Below are the code and all the weights of a small trained network. Each question names an input and a class and asks about switching units off, where a switched-off unit gives its printed mean instead of its output.

import numpy as np


def w(rows, s, z=0):
    codes = np.array(rows[::2]) - 128.0
    scale = np.full(codes.shape[1], s)
    scale[-1] = z or s
    return codes * scale


def f(y):
    return np.maximum(y, 0)


def log_softmax(a):
    a = a - a.max(-1, keepdims=True)
    return a - np.log(np.exp(a).sum(-1, keepdims=True))


def net(x, mask):
    res = np.array(x, float).reshape(1, 5) / 4 @ E
    y = f(res @ A[0][:, :-1].T + A[0][:, -1])
    res = res + np.where(mask, y, B[0][:, -1]) @ B[0][:, :-1]
    return log_softmax(res[-1] @ U[:, :-1].T + U[:, -1])


A, B = {}, {}
E = w([
[131,131,130],'x0',
[141,146,126],'x1',
[254,62,141],'x2',
[119,117,131],'x3',
[130,100,53],'x4',
],0.0099)
A[0] = w([
[147,147,182,101],'N0',
[147,196,189,147],'N1',
[103,180,101,75],'N2',
[170,143,121,113],'N3',
[124,131,224,207],'N4',
[90,159,196,79],'N5',
[135,141,7,106],'N6',
[79,177,124,73],'N7',
[103,56,88,255],'N8',
[98,123,234,152],'N9',
[181,55,164,111],'N10',
[139,75,108,88],'N11',
[76,102,157,96],'N12',
[66,160,67,94],'N13',
[186,113,97,180],'N14',
[91,171,78,83],'N15',
[200,114,133,39],'N16',
],0.011,0.0041)
B[0] = w([
[164,141,129,165],'N0',
[134,128,93,203],'N1',
[126,60,206,189],'N2',
[54,79,156,168],'N3',
[237,227,36,234],'N4',
[226,44,146,194],'N5',
[252,99,65,228],'N6',
[107,12,208,216],'N7',
[124,192,61,255],'N8',
[232,158,68,220],'N9',
[38,114,177,247],'N10',
[113,115,134,172],'N11',
[174,117,155,169],'N12',
[186,68,182,244],'N13',
[14,157,164,242],'N14',
[112,76,216,209],'N15',
[37,25,201,201],'N16',
],0.005,0.0051)
U = w([
[112,152,141,247],'0',
[52,84,255,2],'1',
[96,185,119,220],'2',
[206,143,56,61],'3',
],0.0085,0.0045)

Each question gives the input, the list of numbers given to net, and the class t.
The units are the neurons (one row each of A and B). Each row of codes is followed by its name. A weight is (code - 128) times the scale printed after its matrix; where a second scale follows, it is the last column's (A, B and U).
mask holds one flag per neuron, in row order. A switched-off neuron (its flag False) gives its mean, the last column of its row in B, instead of its output. The means were averaged over made-up inputs and are rounded, as every weight is.
A unit's drop is (log p(t) with every unit on - log p(t) with that unit switched off) / (log p(t) with every unit on - log p(t) with every unit switched off).
The circuit of an input: a set's keep is (log p(t) with only the set's units on - log p(t) with every unit switched off) / (log p(t) with every unit on - log p(t) with every unit switched off). Starting from the 12 units with the biggest drops (on a tie, the unit counted first), units are removed one at a time, each time the one whose removal leaves the highest keep (on an exact tie, the one counted first), for as long as the keep stays at least 0.8.
units of the circuit, in order: the units of the circuit, biggest drop first
most important unit: the unit with the biggest drop
k most important neurons: the k neurons with the biggest drops, biggest first
drop of u: that unit's drop, to one decimal
input [-2,-5,7,-5,-1], class 1: units of the circuit, in order	N16, N10
input [-3,-6,-7,-6,7], class 1: units of the circuit, in order	N15, N7
input [5,3,8,-3,8], class 1: units of the circuit, in order	N16, N14
input [-5,-3,7,1,7], class 1: 4 most important neurons	N16, N10, N14, N4
input [-6,1,-8,6,0], class 1: most important unit	N7
input [-2,0,-8,6,1], class 1: units of the circuit, in order	N7, N15
input [4,6,3,-7,-8], class 3: units of the circuit, in order	N4, N9
input [0,-4,8,3,-4], class 1: 2 most important neurons	N16, N10
input [2,-1,0,-6,-7], class 3: 2 most important neurons	N4, N9
input [0,3,-2,-1,-8], class 3: drop of N9	0.2
input [-1,6,5,1,4], class 1: drop of N4	0.3
input [0,7,-7,-7,4], class 1: drop of N0	0.0
input [4,8,-6,0,3], class 1: drop of N2	0.2
